Here is a tiny trained network, its code and every weight. The questions are about switching its units off for an input and a class, where a switched-off unit gives its printed mean instead of its output.

import numpy as np


def w(rows, s, z=0):
    codes = np.array(rows[::2]) - 128.0
    scale = np.full(codes.shape[1], s)
    scale[-1] = z or s
    return codes * scale


def norm(h):
    return h / np.sqrt((h * h).mean(-1, keepdims=True) + 1e-5)


def f(y):
    return y / 2 * (1 + np.tanh(0.7978845608 * (y + 0.044715 * y**3)))


def log_softmax(a):
    a = a - a.max(-1, keepdims=True)
    return a - np.log(np.exp(a).sum(-1, keepdims=True))


def net(x, mask):
    res = np.array(x, float).reshape(1, 2) / 4 @ E
    u = 0
    for l in range(4):
        y = f(norm(res) @ A[l][:, :-1].T + A[l][:, -1])
        res = res + np.where(mask[u : u + 3], y, B[l][:, -1]) @ B[l][:, :-1]
        u += 3
    return log_softmax(norm(res)[-1] @ U[:, :-1].T + U[:, -1])


A, B = {}, {}
E = w([
[97,142,100,40,135,110,96,147,179,90],'x0',
[130,116,157,133,254,165,103,165,226,149],'x1',
],0.0086)
A[0] = w([
[134,165,18,122,123,135,151,119,54,163,116],'L0N1',
[225,2,160,159,122,42,240,150,66,223,4],'L0N2',
[123,91,74,89,135,79,34,166,142,117,19],'L0N3',
],0.0067,0.0021)
B[0] = w([
[111,175,125,80,137,75,141,125,50,199,199],'L0N1',
[19,179,153,214,183,220,153,109,41,120,253],'L0N2',
[97,176,166,121,136,255,133,64,70,160,185],'L0N3',
],0.0098,0.0047)
A[1] = w([
[3,235,232,139,46,218,97,57,129,113,78],'L1N1',
[166,66,52,157,149,91,113,195,156,89,3],'L1N2',
[150,80,81,138,238,90,146,138,136,219,205],'L1N3',
],0.0039,0.0024)
B[1] = w([
[106,69,30,151,254,112,51,113,226,100,253],'L1N1',
[70,160,115,106,117,175,171,249,46,86,107],'L1N2',
[186,251,150,146,161,83,174,114,78,160,178],'L1N3',
],0.0087,0.0047)
A[2] = w([
[124,149,103,118,129,3,116,71,85,185,249],'L2N1',
[84,106,131,35,108,208,108,165,179,116,80],'L2N2',
[155,95,126,157,182,159,105,177,166,211,189],'L2N3',
],0.0061,0.002)
B[2] = w([
[254,147,218,187,163,98,168,135,227,205,242],'L2N1',
[128,54,31,200,52,235,105,83,53,156,182],'L2N2',
[146,71,219,129,23,73,190,160,41,44,254],'L2N3',
],0.0079,0.0043)
A[3] = w([
[153,113,193,163,195,167,162,213,149,93,93],'L3N1',
[103,44,170,190,142,137,69,251,124,132,120],'L3N2',
[190,131,202,144,155,2,179,167,154,125,253],'L3N3',
],0.007,0.003)
B[3] = w([
[98,184,132,141,85,131,160,117,107,133,201],'L3N1',
[152,139,125,115,141,61,156,117,141,159,162],'L3N2',
[171,83,87,4,76,67,67,156,189,110,254],'L3N3',
],0.014,0.0089)
U = w([
[184,127,149,49,76,2,132,145,148,129,162],'0',
[171,52,128,183,117,134,92,206,131,86,1],'1',
[135,127,86,155,148,91,86,95,102,204,92],'2',
[79,170,188,199,145,155,188,112,109,139,216],'3',
[102,51,62,102,173,212,21,118,162,90,109],'4',
],0.012,0.0034)

Each question gives the input, the list of numbers given to net, and the class t.
The units are the neurons (one row each of A and B). Each row of codes is followed by its name. A weight is (code - 128) times the scale printed after its matrix; where a second scale follows, it is the last column's (A, B and U).
mask holds one flag per neuron, layer by layer. A switched-off neuron (its flag False) gives its mean, the last column of its row in B, instead of its output. The means were averaged over made-up inputs and are rounded, as every weight is.
A unit's drop is (log p(t) with every unit on - log p(t) with that unit switched off) / (log p(t) with every unit on - log p(t) with every unit switched off).
The circuit of an input: a set's keep is (log p(t) with only the set's units on - log p(t) with every unit switched off) / (log p(t) with every unit on - log p(t) with every unit switched off). Starting from all 12 units, units are removed one at a time, each time the one whose removal leaves the highest keep (on an exact tie, the one counted first), for as long as the keep stays at least 0.8.
units of the circuit, in order: the units of the circuit, biggest drop first
most important unit: the unit with the biggest drop
k most important neurons: the k neurons with the biggest drops, biggest first
drop when u is switched off: that unit's drop, to one decimal
input [7,-4], class 4: most important unit	L0N3
input [-4,-8], class 2: 3 most important neurons	L0N2, L2N3, L0N1
input [-3,-7], class 2: units of the circuit, in order	L0N2, L2N3
input [4,6], class 3: 3 most important neurons	L3N3, L0N1, L2N1
input [6,7], class 3: 3 most important neurons	L3N3, L2N3, L1N3
input [5,7], class 3: 3 most important neurons	L3N3, L2N2, L2N1
input [-8,7], class 0: 3 most important neurons	L0N3, L2N3, L2N2
input [-8,-7], class 3: 2 most important neurons	L0N2, L3N3
input [3,8], class 0: 3 most important neurons	L0N2, L2N3, L1N3
input [5,-4], class 2: 2 most important neurons	L0N3, L1N3
input [2,2], class 4: 2 most important neurons	L0N3, L2N1
input [-8,-4], class 3: 2 most important neurons	L0N2, L3N3
input [-3,-6], class 2: 2 most important neurons	L0N2, L2N3
input [-6,7], class 0: most important neuron	L3N3
input [4,-2], class 4: drop when L2N3 is switched off	0.0
input [-3,-1], class 3: drop when L0N2 is switched off	1.3
input [-2,0], class 3: drop when L0N2 is switched off	1.1
input [-4,-1], class 3: drop when L3N3 is switched off	0.1
